Below are the code and all the weights of a small trained network. Each question names an input and a class and asks about switching units off, where a switched-off unit gives its printed mean instead of its output.

import numpy as np


def w(rows, s, z=0):
    codes = np.array(rows[::2]) - 128.0
    scale = np.full(codes.shape[1], s)
    scale[-1] = z or s
    return codes * scale


def norm(h):
    return h / np.sqrt((h * h).mean(-1, keepdims=True) + 1e-5)


def f(y):
    return y / 2 * (1 + np.tanh(0.7978845608 * (y + 0.044715 * y**3)))


def log_softmax(a):
    a = a - a.max(-1, keepdims=True)
    return a - np.log(np.exp(a).sum(-1, keepdims=True))


def net(x, mask):
    res = np.array(x, float).reshape(1, 8) / 4 @ E
    u = 0
    for l in range(2):
        y = f(norm(res) @ A[l][:, :-1].T + A[l][:, -1])
        res = res + np.where(mask[u : u + 7], y, B[l][:, -1]) @ B[l][:, :-1]
        u += 7
    return log_softmax(norm(res)[-1] @ U[:, :-1].T + U[:, -1])


A, B = {}, {}
E = w([
[141,143,135,137,140,131,122,134,136,125,134,118],'x0',
[141,131,151,129,133,132,113,124,122,138,100,156],'x1',
[109,21,188,175,165,138,168,134,189,148,53,41],'x2',
[135,137,138,130,135,124,121,138,126,128,113,137],'x3',
[137,143,132,132,139,132,123,129,146,131,140,116],'x4',
[128,127,135,126,138,121,123,103,136,145,136,130],'x5',
[101,116,104,82,98,117,11,96,128,84,86,80],'x6',
[135,158,56,146,158,141,179,34,196,35,73,156],'x7',
],0.011)
A[0] = w([
[121,185,101,121,112,139,133,101,131,113,149,184,71],'0.n1',
[128,182,126,132,132,125,210,154,109,142,195,223,61],'0.n2',
[130,149,130,100,108,126,80,169,70,161,207,151,55],'0.n3',
[137,195,78,116,140,118,144,77,131,61,139,184,1],'0.n4',
[115,160,85,92,99,126,3,109,114,86,148,137,88],'0.n5',
[135,157,132,118,108,131,96,139,83,131,185,148,107],'0.n6',
[130,198,88,115,115,120,104,126,89,125,171,190,80],'0.n7',
],0.021,0.0041)
B[0] = w([
[127,85,113,126,186,102,155,154,161,72,150,133,199],'0.n1',
[172,147,130,100,106,157,94,7,72,147,80,11,242],'0.n2',
[80,152,134,191,78,141,119,177,162,166,113,220,237],'0.n3',
[72,158,134,195,67,130,113,191,142,189,119,214,228],'0.n4',
[177,140,139,101,123,159,124,30,85,151,90,21,253],'0.n5',
[116,97,108,127,171,74,132,177,123,106,164,120,203],'0.n6',
[144,91,133,76,188,100,150,152,141,66,178,146,235],'0.n7',
],0.018,0.019)
A[1] = w([
[58,134,139,147,72,110,74,232,153,180,161,206,58],'1.n1',
[158,162,118,123,93,173,156,109,94,127,159,130,186],'1.n2',
[171,174,146,140,130,165,224,168,113,170,139,149,8],'1.n3',
[110,85,109,88,188,68,110,155,157,48,192,170,97],'1.n4',
[117,30,169,81,180,122,160,206,205,67,143,130,36],'1.n5',
[115,93,171,181,104,123,128,96,120,178,85,106,156],'1.n6',
[68,185,77,156,81,162,141,124,220,95,104,251,54],'1.n7',
],0.019,0.0018)
B[1] = w([
[65,142,199,167,71,164,131,90,208,132,115,146,221],'1.n1',
[149,75,152,48,168,139,99,178,164,120,76,83,153],'1.n2',
[109,136,108,104,101,121,52,94,124,107,99,108,150],'1.n3',
[133,120,81,145,150,140,179,195,162,106,114,185,182],'1.n4',
[155,139,61,120,171,99,139,165,105,104,144,181,182],'1.n5',
[146,139,105,115,149,119,154,141,119,101,160,151,252],'1.n6',
[66,113,247,146,58,140,94,160,145,191,181,123,204],'1.n7',
],0.015,0.019)
U = w([
[136,116,112,137,176,82,164,182,143,70,148,203,254],'0',
[178,146,167,106,109,145,121,52,78,151,77,47,32],'1',
[54,154,248,193,40,142,119,144,184,170,133,190,96],'2',
],0.011,0.00087)

Each question gives the input, the list of numbers given to net, and the class t.
The units are the neurons (one row each of A and B). Each row of codes is followed by its name. A weight is (code - 128) times the scale printed after its matrix; where a second scale follows, it is the last column's (A, B and U).
mask holds one flag per neuron, layer by layer. A switched-off neuron (its flag False) gives its mean, the last column of its row in B, instead of its output. The means were averaged over made-up inputs and are rounded, as every weight is.
A unit's drop is (log p(t) with every unit on - log p(t) with that unit switched off) / (log p(t) with every unit on - log p(t) with every unit switched off).
The circuit of an input: a set's keep is (log p(t) with only the set's units on - log p(t) with every unit switched off) / (log p(t) with every unit on - log p(t) with every unit switched off). Starting from the 12 units with the biggest drops (on a tie, the unit counted first), units are removed one at a time, each time the one whose removal leaves the highest keep (on an exact tie, the one counted first), for as long as the keep stays at least 0.8.
circuit, biggest first: the units of the circuit, biggest drop first
unit that matters most: the unit with the biggest drop
k most important neurons: the k neurons with the biggest drops, biggest first
k most important neurons of layer l: the k neurons of layer l with the biggest drops, biggest first
drop of u: that unit's drop, to one decimal
input [2,5,5,3,3,-3,-7,7], class 1: unit that matters most => 0.n3
input [-3,-1,0,3,-5,4,6,6], class 1: 4 most important neurons => [0.n5; 0.n3; 1.n1; 1.n7]
input [2,-1,-8,5,7,4,3,-8], class 0: 2 most important neurons of layer 1 => [1.n4; 1.n7]
input [4,-7,-7,7,2,-3,5,7], class 0: 4 most important neurons of layer 0 => [0.n7; 0.n3; 0.n2; 0.n1]
input [-6,-5,-6,-6,0,4,2,-5], class 0: 2 most important neurons of layer 0 => [0.n6; 0.n4]
input [-2,6,0,6,7,7,3,-3], class 1: 2 most important neurons => [0.n5; 0.n4]
input [6,-2,-5,-6,4,-4,4,3], class 0: 2 most important neurons of layer 0 => [0.n2; 0.n1]
input [-6,-1,0,-3,2,-5,6,-5], class 1: 2 most important neurons of layer 0 => [0.n5; 0.n4]
input [1,-6,-4,1,-6,6,8,8], class 1: 3 most important neurons => [0.n5; 0.n3; 1.n1]
input [-3,-6,0,-4,-3,0,8,-7], class 1: 2 most important neurons of layer 0 => [0.n5; 0.n4]
input [5,5,-2,-4,-6,-3,-3,-3], class 1: 2 most important neurons => [0.n2; 0.n4]
input [4,6,-6,-3,3,-3,3,-2], class 0: 2 most important neurons => [0.n6; 0.n7]
input [-7,4,0,-8,-1,5,-6,-5], class 1: 2 most important neurons of layer 0 => [0.n2; 0.n4]
input [-1,-5,-2,-7,-4,7,8,-4], class 1: circuit, biggest first => [0.n5]
input [-7,-2,0,-1,-8,0,-8,-8], class 1: 2 most important neurons => [0.n2; 0.n4]
input [3,-3,6,0,0,1,-6,-2], class 0: drop of 0.n3 => 1.5
input [7,6,-5,-2,-8,-3,-3,-1], class 0: drop of 0.n6 => 0.9
input [2,7,6,-7,-3,8,6,2], class 0: drop of 0.n2 => 1.2
